[126 129 126 135 156 124 133 132 119 131 124 121 132 122 114]
The entry just right of the centre entry?
Answer: 119
The entry just right of 133?
Answer: 132

W = array([105, 112, 109, 116, 128, 110])
The fifth entry is 128
The 4th entry? 116
The 1st entry from the left is 105

((140, 128, 137, 118, 112, 135, 121), (111, 125, 135, 124, 126, 134, 128), (131, 118, 143, 115, 122, 149, 130), (124, 112, 138, 124, 109, 126, 108), (112, 117, 144, 125, 129, 140, 135), (115, 123, 133, 137, 138, 131, 138), (147, 134, 118, 131, 134, 127, 135), (115, 106, 121, 133, 142, 125, 138), (108, 126, 103, 128, 130, 106, 130))
The entry just left of the centre entry is 144
Give the entry just left of the smallest entry.
A: 126
Give the entry just right of 103.
A: 128
The maximum: 149
The entry just right of the centre entry: 129

Questions about the array below.
1) Read off the top-left entry.
2) Read off the bottom-left entry.
3) Read off the 2nd-last entry, reading row by row.
4) Read off the last entry, reading row by row.
5) Read off the second entry on the main diagonal.
6) Read off the top-right entry.
7) Read off the 2nd entry, reading row by row.
[[140 125 122 128 128 128 125 133 117 114 121 131 131 112 126 123]
 [131 116 140 119 126 120 125 125 129 114 119 143 119 132 141 139]
 [111 117 117 123 132 118 144 140 135 137 128 125 140 133 124 140]
 [131 122 115 131 123 140 149 125 117 147 139 125 137 119 136 127]
 [136 138 130 129 122 126 150 131 139 130 135 134 115 138 114 127]
 [122 126 134 126 125 140 150 111 129 147 134 134 135 138 128 114]
 [131 131 109 126 130 120 138 134 128 141 144 144 127 136 129 111]
 [115 133 135 115 122 137 130 126 138 127 119 144 134 145 140 111]
 [141 124 142 136 132 118 139 111 133 126 139 132 115 119 115 122]
 [141 128 118 136 128 139 140 116 126 135 127 125 140 144 114 119]
 [111 131 141 115 124 119 138 139 139 135 128 136 116 145 141 134]
 [133 137 109 129 124 119 127 140 123 127 144 144 126 132 128 115]
 [124 116 120 119 132 132 143 114 137 140 121 140 140 145 119 133]
 [135 124 142 128 119 137 136 120 122 119 120 125 116 112 131 140]
 [131 138 132 136 119 137 150 128 129 146 144 133 122 143 119 131]]
1) 140
2) 131
3) 119
4) 131
5) 116
6) 123
7) 125
